Each row is followed by its class. Each block has new classes.
[3.016,0.167,-0.157,1.558,-1.023,5.524,-1.195,-1.408,-0.096,0.015,1.262,-1.308,-0.254,-1.271,0.917,-1.437,-0.737,0.252,0.856,-8.102,-2.531,1.019,1.896,-0.353,1.189,0.001] => <14>
[-0.343,2.683,2.229,-0.720,-0.365,2.423,-3.151,-0.354,0.371,-0.962,-0.772,-0.905,-0.126,-2.913,0.143,0.447,0.197,-0.069,0.589,4.786,-0.161,-0.504,-0.308,0.647,-0.964,-0.226] => <23>
[0.696,1.594,-0.702,2.098,-0.560,-4.025,1.615,-0.438,1.888,3.719,-0.357,0.395,1.781,-3.835,2.010,4.066,0.288,0.425,0.691,4.670,-0.128,-0.036,-1.202,-0.492,-0.307,0.368] => <13>
[1.674,0.593,5.270,0.473,-1.158,2.322,-1.562,-2.920,-1.442,0.304,0.283,-1.117,1.888,-2.088,-1.023,3.512,0.366,2.108,-0.148,-0.186,-1.045,-1.101,-0.309,1.323,1.593,-0.828] => <23>
[-1.021,-0.014,1.121,0.565,0.152,0.651,-2.682,6.012,1.543,0.790,-0.840,0.119,0.797,-3.216,1.125,-2.281,1.330,-2.878,0.221,4.947,-0.088,-1.070,0.559,-1.260,-3.367,0.555] => <18>
[-0.466,0.805,0.857,0.811,-0.518,0.560,-0.529,-1.337,0.421,-0.947,-0.137,-0.095,0.433,-0.754,0.248,0.589,-0.515,-0.895,0.571,2.202,-0.021,-0.889,-0.756,0.236,-0.106,0.366] => <13>
[0.162,-1.383,0.897,0.890,0.391,-2.219,-0.620,-2.475,2.130,0.028,-1.804,0.828,-0.226,-1.457,-0.241,-1.063,0.685,-1.648,-0.103,5.097,0.623,-0.529,-0.081,0.009,-1.481,-0.361] => <12>
[0.505,0.016,1.323,0.632,0.349,0.283,-0.981,-0.260,1.529,-0.453,0.120,0.554,0.315,0.308,0.122,0.228,-0.677,-1.355,-0.190,2.527,0.647,-0.398,0.335,-0.954,-0.310,-1.152] => <18>
[-1.735,1.594,1.522,0.680,-0.634,2.019,0.124,0.675,0.786,0.315,-1.088,-0.908,0.160,-0.525,0.220,0.574,0.771,-2.195,-0.049,3.560,0.628,-0.515,0.290,0.442,-0.969,0.294] => <18>
[-1.244,1.696,-0.589,1.651,0.354,0.268,-4.183,3.396,1.946,0.190,-4.583,0.119,0.032,-0.167,-0.095,-0.905,-0.170,0.427,0.207,7.113,1.046,-0.432,0.718,-2.048,-2.623,1.090] => <23>
[1.006,-0.089,3.312,0.365,-0.903,1.139,-1.884,-2.032,-0.828,-0.719,0.038,-0.070,0.658,-0.233,0.209,2.502,-1.115,0.304,0.083,0.278,0.289,-0.649,0.566,0.950,-0.706,-1.227] => <23>
[-0.605,0.986,0.808,0.752,-0.771,1.785,-1.543,-1.015,-0.047,-1.480,0.492,-0.473,-1.311,1.146,-1.941,1.369,-0.544,1.153,0.932,1.220,0.466,0.629,0.853,1.395,-0.096,0.060] => <12>
[0.402,0.504,1.668,1.032,-0.877,0.245,-2.000,-0.501,-0.215,-0.406,-0.009,0.360,0.464,-0.187,-0.173,1.721,-0.875,0.685,0.749,1.639,0.091,0.970,-1.981,0.345,0.397,0.208] => <18>
[0.120,0.454,1.581,0.892,-2.362,-0.689,-1.124,0.830,1.175,0.811,0.127,0.441,0.449,-2.435,2.572,0.345,-0.112,-1.761,0.458,6.842,0.576,-0.688,0.063,-0.135,-1.221,-0.986] => <12>
[1.100,1.375,4.148,0.546,0.187,2.283,-1.220,-3.467,-1.780,0.579,0.509,-0.454,0.707,-1.534,1.122,3.174,-0.243,1.008,-0.697,3.330,-0.456,-0.732,-0.346,1.993,0.799,1.252] => <23>
[0.230,0.456,-0.472,0.348,-0.069,-1.827,-0.997,2.493,1.121,0.605,-0.622,-0.566,0.972,-0.417,1.331,0.089,0.848,-1.279,0.528,5.018,0.843,-0.737,0.561,-0.561,-1.668,0.852] => <23>
[0.037,-1.487,0.569,0.032,0.324,1.144,-1.058,-0.986,0.667,-0.941,-0.038,-0.107,0.523,0.539,0.436,-0.249,-0.453,-0.994,-0.049,0.965,0.834,-0.002,-0.455,-0.370,-0.208,-0.428] => <18>
[0.814,2.480,1.451,0.971,-1.510,0.265,0.482,-1.833,-2.780,-2.386,0.409,-0.784,-0.897,4.130,-2.012,8.053,-0.428,5.614,-0.242,1.078,-1.723,1.013,0.197,1.297,-0.242,0.776] => <18>
[-0.742,0.753,4.444,-0.319,0.101,0.512,-1.521,1.458,0.322,0.045,-0.599,1.059,0.450,-0.069,-0.295,1.388,0.214,-1.040,-0.056,6.620,2.030,-0.340,-0.008,0.227,-0.628,-0.152] => <14>
[1.660,1.942,1.594,0.398,-0.424,-0.649,0.113,0.351,-0.783,0.160,0.995,-0.937,0.054,0.997,-0.186,7.089,-0.462,5.495,-2.973,2.095,0.029,-1.234,-0.443,0.185,-0.919,0.076] => <18>
[-0.983,2.030,1.142,0.419,-1.946,1.095,-3.065,1.043,-0.008,-1.675,0.009,-0.406,0.463,-0.142,-0.474,0.437,0.441,-1.493,0.774,3.028,-0.050,-0.412,-0.275,0.579,-0.607,0.466] => <12>
